Below is a small trained network, with its code and all its weights. Each question gives an input and a target symbol and asks what happens when units are switched off, that is, made to give their printed mean instead of their output.

import numpy as np


def w(rows, s, z=0):
    codes = np.array(rows[::2]) - 128.0
    scale = np.full(codes.shape[1], s)
    scale[-1] = z or s
    return codes * scale


def norm(h):
    return h / np.sqrt((h * h).mean(-1, keepdims=True) + 1e-5)


def f(y):
    return np.maximum(y, 0)


def softmax(a):
    e = np.exp(a - a.max(-1, keepdims=True))
    return e / e.sum(-1, keepdims=True)


def log_softmax(a):
    a = a - a.max(-1, keepdims=True)
    return a - np.log(np.exp(a).sum(-1, keepdims=True))


def net(x, mask):
    ids = ['Φδεηλτ'.index(c) for c in x.split()]
    T = len(ids)
    res = E[ids] + P[:T]
    r = norm(res)
    for j in range(2):
        rows = slice(2 * j, 2 * j + 2)
        q, k, v = (r @ M[0][rows].T for M in (Q, K, V))
        z = softmax(np.where(np.tri(T) > 0, q @ k.T / 2**0.5, -1e9)) @ v
        o = O[0][rows]
        res = res + np.where(mask[j], z, o[:, -1]) @ o[:, :-1]
    y = f(norm(res) @ A[0][:, :-1].T + A[0][:, -1])
    res = res + np.where(mask[2:6], y, B[0][:, -1]) @ B[0][:, :-1]
    return log_softmax(norm(res)[-1] @ U[:, :-1].T + U[:, -1])


Q, K, V, O, A, B = {}, {}, {}, {}, {}, {}
E = w([
[132,81,153,123,171,159,109,137],'Φ',
[103,100,166,94,167,132,77,102],'δ',
[140,122,91,114,88,212,154,114],'ε',
[2,118,103,83,100,152,91,172],'η',
[47,92,131,84,156,190,227,166],'λ',
[115,164,136,91,135,148,185,86],'τ',
],0.008)
P = w([
[203,159,89,163,123,114,177,120],'0',
[147,76,29,63,254,227,143,30],'1',
[99,181,209,92,167,105,144,180],'2',
[84,107,155,169,32,129,100,83],'3',
[123,58,55,97,139,200,147,11],'4',
[88,200,216,107,191,108,149,207],'5',
],0.0078)
Q[0] = w([
[123,117,169,213,24,37,71,69],'head 1',
[149,127,100,148,40,193,155,65],'head 1',
[153,39,61,197,58,73,88,99],'head 2',
[127,42,2,52,205,197,112,24],'head 2',
],0.0083)
K[0] = w([
[32,47,142,168,96,135,38,140],'head 1',
[59,66,196,26,185,158,151,136],'head 1',
[2,36,130,143,90,160,80,129],'head 2',
[51,177,169,60,100,132,189,65],'head 2',
],0.0086)
V[0] = w([
[29,124,136,113,120,86,148,133],'head 1',
[126,180,86,131,106,157,213,101],'head 1',
[151,242,64,31,66,91,70,47],'head 2',
[115,106,53,130,89,112,48,254],'head 2',
],0.0078)
O[0] = w([
[167,209,203,100,112,66,165,138,60],'head 1',
[164,142,125,205,97,128,162,181,230],'head 1',
[157,222,132,65,61,47,19,146,170],'head 2',
[136,2,12,174,110,145,76,185,3],'head 2',
],0.0079,0.0078)
A[0] = w([
[206,194,83,67,205,211,194,113,116],'neuron 1',
[163,8,3,170,42,203,83,142,4],'neuron 2',
[165,101,16,72,105,214,44,24,95],'neuron 3',
[73,124,99,202,86,65,100,254,100],'neuron 4',
],0.0071,0.0015)
B[0] = w([
[75,61,63,116,211,35,67,129,255],'neuron 1',
[76,207,248,68,34,91,146,37,187],'neuron 2',
[248,180,175,174,134,169,172,191,210],'neuron 3',
[105,82,115,147,190,40,1,229,168],'neuron 4',
],0.0077,0.0069)
U = w([
[29,67,73,176,71,201,125,19,242],'Φ',
[30,171,137,23,157,87,57,9,46],'δ',
[163,59,138,100,107,136,27,188,254],'ε',
[159,209,208,150,1,206,156,171,141],'η',
[131,118,156,93,127,89,231,188,72],'λ',
[237,199,162,220,185,114,215,131,51],'τ',
],0.0056,0.0042)

Each question gives the input, a string of symbols that net reads in full, and the target symbol t.
The units are the heads (2 rows each of Q, K, V and O) and the neurons (one row each of A and B). Each row of codes is followed by its name. A weight is (code - 128) times the scale printed after its matrix; where a second scale follows, it is the last column's (O, A, B and U).
mask holds one flag per unit, heads first, then neurons. A switched-off unit (its flag False) gives its mean, the last column of its rows in O or B, instead of its output. The means were averaged over made-up inputs and are rounded, as every weight is.
A unit's drop is (log p(t) with every unit on - log p(t) with that unit switched off) / (log p(t) with every unit on - log p(t) with every unit switched off).
The circuit of an input: a set's keep is (log p(t) with only the set's units on - log p(t) with every unit switched off) / (log p(t) with every unit on - log p(t) with every unit switched off). Starting from all 6 units, units are removed one at a time, each time the one whose removal leaves the highest keep (on an exact tie, the one counted first), for as long as the keep stays at least 0.8.
units of the circuit, in order: the units of the circuit, biggest drop first
most important unit: the unit with the biggest drop
k most important neurons: the k neurons with the biggest drops, biggest first
which heads matter: for each layer, one digit per head in row order, 1 if its drop is at least 0.15 and else 0, layers parted by /
drop when u is switched off: that unit's drop, to one decimal
input ε τ ε ε ε, target τ: which heads matter : 10
input τ τ λ ε Φ, target Φ: which heads matter : 01
input ε Φ δ, target ε: which heads matter : 11
input δ ε τ, target δ: most important unit : head 1
input η τ δ η ε, target η: units of the circuit, in order : [head 2; neuron 3; neuron 2]
input ε δ δ τ λ Φ, target ε: units of the circuit, in order : [neuron 4; head 1; head 2]
input Φ τ ε, target Φ: which heads matter : 01
input Φ τ Φ ε Φ, target τ: which heads matter : 00
input Φ ε η, target Φ: units of the circuit, in order : [head 2; head 1]
input ε δ λ τ λ η, target ε: units of the circuit, in order : [neuron 4; head 1]
input ε η η η δ, target η: 2 most important neurons : [neuron 3; neuron 2]
input η ε η η Φ, target η: units of the circuit, in order : [head 2; neuron 2; neuron 3]
input Φ η δ η, target ε: units of the circuit, in order : [head 2; neuron 4]
input τ λ δ, target η: 2 most important neurons : [neuron 1; neuron 4]
input η τ η δ η, target η: 3 most important neurons : [neuron 3; neuron 2; neuron 1]
input ε ε Φ, target ε: units of the circuit, in order : [head 1; neuron 4; head 2]
input Φ ε η ε τ λ, target Φ: most important neuron : [neuron 3]
input ε η ε ε Φ, target τ: drop when neuron 3 is switched off : 0.8
input δ λ δ ε δ ε, target δ: drop when neuron 3 is switched off : 0.2
input ε δ ε ε η, target η: drop when neuron 2 is switched off : 0.0
